Below is a small trained network, with its code and all its weights. Each question gives an input and a class and asks what happens when units are switched off, that is, made to give their printed mean instead of their output.

import numpy as np


def w(rows, s, z=0):
    codes = np.array(rows[::2]) - 128.0
    scale = np.full(codes.shape[1], s)
    scale[-1] = z or s
    return codes * scale


def f(y):
    return y / 2 * (1 + np.tanh(0.7978845608 * (y + 0.044715 * y**3)))


def log_softmax(a):
    a = a - a.max(-1, keepdims=True)
    return a - np.log(np.exp(a).sum(-1, keepdims=True))


def net(x, mask):
    res = np.array(x, float).reshape(1, 3) / 4 @ E
    y = f(res @ A[0][:, :-1].T + A[0][:, -1])
    res = res + np.where(mask, y, B[0][:, -1]) @ B[0][:, :-1]
    return log_softmax(res[-1] @ U[:, :-1].T + U[:, -1])


A, B = {}, {}
E = w([
[91,119,167,132,148,2,180,176,103],'x0',
[94,180,99,50,85,185,93,180,77],'x1',
[81,13,32,148,133,123,119,77,49],'x2',
],0.01)
A[0] = w([
[199,109,90,120,87,197,129,95,159,81],'n0',
[220,33,203,220,174,119,110,50,151,121],'n1',
[24,47,69,143,142,113,109,56,37,116],'n2',
[207,137,93,117,133,193,115,68,152,99],'n3',
[102,119,96,104,11,175,113,134,138,40],'n4',
[210,100,147,254,172,145,212,160,168,71],'n5',
[143,151,157,177,170,125,159,73,171,3],'n6',
[41,138,124,128,111,22,158,205,79,70],'n7',
[110,120,107,130,159,32,130,217,117,131],'n8',
[153,172,174,148,114,162,168,176,177,124],'n9',
[88,183,192,22,83,116,65,182,42,188],'n10',
[114,162,121,166,101,178,34,12,159,117],'n11',
],0.0081,0.0029)
B[0] = w([
[155,101,134,152,78,64,92,125,103,172],'n0',
[79,239,76,208,71,184,135,65,71,212],'n1',
[50,169,225,67,214,125,35,144,252,251],'n2',
[158,158,169,169,69,29,71,179,81,177],'n3',
[117,48,48,159,105,128,85,158,53,163],'n4',
[76,140,106,109,108,205,67,101,99,178],'n5',
[82,131,232,196,147,193,162,37,59,146],'n6',
[252,137,3,223,76,98,109,131,125,202],'n7',
[153,79,94,153,124,107,62,40,124,185],'n8',
[164,127,209,85,195,117,67,50,165,180],'n9',
[107,173,98,149,152,215,61,57,97,223],'n10',
[254,215,112,143,155,28,88,103,147,185],'n11',
],0.007,0.011)
U = w([
[209,96,57,165,63,13,100,148,106,108],'0',
[80,146,163,72,179,119,92,134,174,160],'1',
[56,126,67,146,68,238,110,140,89,139],'2',
[100,158,74,73,125,127,174,159,162,124],'3',
[124,42,116,41,49,149,255,228,88,2],'4',
],0.0086,0.003)

Each question gives the input, the list of numbers given to net, and the class t.
The units are the neurons (one row each of A and B). Each row of codes is followed by its name. A weight is (code - 128) times the scale printed after its matrix; where a second scale follows, it is the last column's (A, B and U).
mask holds one flag per neuron, in row order. A switched-off neuron (its flag False) gives its mean, the last column of its row in B, instead of its output. The means were averaged over made-up inputs and are rounded, as every weight is.
A unit's drop is (log p(t) with every unit on - log p(t) with that unit switched off) / (log p(t) with every unit on - log p(t) with every unit switched off).
The circuit of an input: a set's keep is (log p(t) with only the set's units on - log p(t) with every unit switched off) / (log p(t) with every unit on - log p(t) with every unit switched off). Starting from all 12 units, units are removed one at a time, each time the one whose removal leaves the highest keep (on an exact tie, the one counted first), for as long as the keep stays at least 0.8.
circuit, biggest first: the units of the circuit, biggest drop first
top k neurons: the k neurons with the biggest drops, biggest first
drop of u: that unit's drop, to one decimal
input [-4,3,8], class 1: circuit, biggest first : (n2)
input [-8,7,3], class 0: circuit, biggest first : (n11 n3)
input [-6,-8,-5], class 2: top 4 neurons : (n1 n5 n6 n2)
input [5,-7,5], class 2: circuit, biggest first : (n1 n5)
input [-8,0,-7], class 0: circuit, biggest first : (n2 n11)
input [-5,-5,-4], class 0: top 2 neurons : (n2 n11)
input [-1,-6,5], class 2: top 2 neurons : (n1 n9)
input [-1,5,5], class 1: top 4 neurons : (n2 n1 n7 n5)
input [-4,-8,-4], class 2: top 3 neurons : (n1 n5 n2)
input [-3,2,5], class 1: top 2 neurons : (n2 n7)
input [-6,-8,-6], class 2: top 4 neurons : (n1 n5 n2 n6)
input [2,5,-4], class 2: top 3 neurons : (n2 n10 n11)
input [-5,-2,-5], class 0: top 2 neurons : (n2 n3)
input [-5,1,-1], class 0: top neuron : (n2)
input [-1,-1,0], class 3: top 4 neurons : (n7 n2 n10 n8)
input [-4,-7,-1], class 2: top 2 neurons : (n1 n5)
input [-8,5,4], class 0: drop of n11 : 0.1
input [3,-6,-2], class 2: drop of n2 : 0.1
input [-1,3,7], class 1: drop of n2 : 0.5
input [-7,-4,1], class 0: circuit, biggest first : (n11)
